Here is a tiny trained network, its code and every weight. The questions are about switching its units off for an input and a class, where a switched-off unit gives its printed mean instead of its output.

import numpy as np


def w(rows, s, z=0):
    codes = np.array(rows[::2]) - 128.0
    scale = np.full(codes.shape[1], s)
    scale[-1] = z or s
    return codes * scale


def f(y):
    return y / 2 * (1 + np.tanh(0.7978845608 * (y + 0.044715 * y**3)))


def log_softmax(a):
    a = a - a.max(-1, keepdims=True)
    return a - np.log(np.exp(a).sum(-1, keepdims=True))


def net(x, mask):
    res = np.array(x, float).reshape(1, 7) / 4 @ E
    y = f(res @ A[0][:, :-1].T + A[0][:, -1])
    res = res + np.where(mask, y, B[0][:, -1]) @ B[0][:, :-1]
    return log_softmax(res[-1] @ U[:, :-1].T + U[:, -1])


A, B = {}, {}
E = w([
[30,126,164,182,134,166,46,153,133,114,118],'x0',
[86,252,109,100,93,147,178,154,169,125,65],'x1',
[114,127,114,137,157,102,108,92,165,122,119],'x2',
[120,126,101,131,154,127,113,105,158,95,127],'x3',
[115,126,148,130,113,108,137,130,138,108,147],'x4',
[101,117,92,70,154,145,123,165,174,208,230],'x5',
[144,119,143,118,111,140,134,150,115,156,113],'x6',
],0.014)
A[0] = w([
[148,127,129,135,108,144,110,128,120,122,150,172],'neuron 1',
[123,127,187,222,134,142,77,131,72,62,38,125],'neuron 2',
[86,192,144,151,106,142,175,120,121,105,53,98],'neuron 3',
[112,252,86,48,129,130,219,136,183,144,113,97],'neuron 4',
[134,53,131,161,113,116,85,119,96,121,130,234],'neuron 5',
[163,130,118,93,129,119,155,121,124,141,178,108],'neuron 6',
[188,129,86,46,152,93,193,110,164,167,195,153],'neuron 7',
[171,135,110,150,136,128,175,67,103,111,96,154],'neuron 8',
[254,134,119,136,118,67,207,75,102,74,62,253],'neuron 9',
[114,194,117,65,117,123,145,177,179,117,101,160],'neuron 10',
[167,67,106,108,154,118,142,109,115,121,159,141],'neuron 11',
[62,178,111,111,98,152,141,158,157,120,59,116],'neuron 12',
[36,135,100,106,139,173,63,165,146,188,185,38],'neuron 13',
],0.013,0.0051)
B[0] = w([
[132,118,139,156,168,97,105,58,179,126,127,144],'neuron 1',
[180,80,78,117,83,110,121,124,116,108,16,254],'neuron 2',
[106,205,104,95,132,121,108,155,150,121,93,204],'neuron 3',
[8,67,113,151,84,163,166,108,104,153,48,245],'neuron 4',
[189,44,155,143,128,131,166,124,83,89,106,218],'neuron 5',
[162,101,79,139,164,142,99,106,164,141,113,183],'neuron 6',
[190,94,54,120,62,117,93,110,169,184,158,253],'neuron 7',
[114,104,179,128,114,110,149,141,120,112,177,179],'neuron 8',
[56,139,241,155,214,158,158,129,100,125,215,254],'neuron 9',
[38,118,117,129,114,144,143,118,145,108,103,201],'neuron 10',
[161,127,97,118,98,106,87,167,120,149,158,200],'neuron 11',
[85,215,108,95,155,119,122,124,167,114,99,204],'neuron 12',
[109,133,232,149,175,136,175,128,84,124,193,229],'neuron 13',
],0.016,0.02)
U = w([
[181,79,245,143,235,113,127,131,84,122,244,248],'0',
[107,2,96,138,76,150,164,49,121,121,60,200],'1',
[39,163,215,112,206,179,185,113,144,137,180,115],'2',
[132,194,97,46,138,110,100,146,171,87,68,3],'3',
[205,69,94,104,130,110,72,96,176,188,215,49],'4',
],0.0082,0.0028)

Each question gives the input, the list of numbers given to net, and the class t.
The units are the neurons (one row each of A and B). Each row of codes is followed by its name. A weight is (code - 128) times the scale printed after its matrix; where a second scale follows, it is the last column's (A, B and U).
mask holds one flag per neuron, in row order. A switched-off neuron (its flag False) gives its mean, the last column of its row in B, instead of its output. The means were averaged over made-up inputs and are rounded, as every weight is.
A unit's drop is (log p(t) with every unit on - log p(t) with that unit switched off) / (log p(t) with every unit on - log p(t) with every unit switched off).
The circuit of an input: a set's keep is (log p(t) with only the set's units on - log p(t) with every unit switched off) / (log p(t) with every unit on - log p(t) with every unit switched off). Starting from the 12 units with the biggest drops (on a tie, the unit counted first), units are removed one at a time, each time the one whose removal leaves the highest keep (on an exact tie, the one counted first), for as long as the keep stays at least 0.8.
units of the circuit, in order: the units of the circuit, biggest drop first
top k neurons: the k neurons with the biggest drops, biggest first
drop of u: that unit's drop, to one decimal
input [5,1,-3,6,-4,1,-5], class 2: units of the circuit, in order -> neuron 7
input [-5,0,3,-7,8,-1,2], class 0: units of the circuit, in order -> neuron 9; neuron 12
input [-8,3,2,2,5,0,-8], class 2: top 4 neurons -> neuron 9; neuron 2; neuron 5; neuron 8
input [-1,-4,0,-6,-5,8,-3], class 4: top 2 neurons -> neuron 7; neuron 9
input [-4,6,1,-8,-5,0,-2], class 2: top 2 neurons -> neuron 2; neuron 9
input [4,8,3,-3,3,-4,4], class 3: top 2 neurons -> neuron 3; neuron 12
input [1,7,2,-4,7,-7,4], class 3: top 3 neurons -> neuron 2; neuron 3; neuron 13
input [-1,8,4,-7,7,6,-5], class 1: top 2 neurons -> neuron 4; neuron 9
input [-5,-5,-6,-1,-4,1,7], class 4: top 2 neurons -> neuron 7; neuron 13
input [-4,0,-2,-2,6,8,-1], class 4: top 2 neurons -> neuron 7; neuron 2
input [0,8,4,4,-5,-7,0], class 2: top 4 neurons -> neuron 9; neuron 4; neuron 7; neuron 8
input [0,-2,4,-7,-7,5,-3], class 4: top 2 neurons -> neuron 9; neuron 7
input [1,3,2,-4,-7,-1,1], class 3: top 2 neurons -> neuron 9; neuron 13
input [-3,2,5,-4,6,-8,0], class 2: units of the circuit, in order -> neuron 9
input [2,3,7,-4,7,-6,-3], class 3: drop of neuron 2 -> 0.2
input [3,-4,-1,8,8,8,6], class 0: drop of neuron 13 -> 1.5
input [2,1,2,1,-4,1,0], class 2: drop of neuron 7 -> 0.3
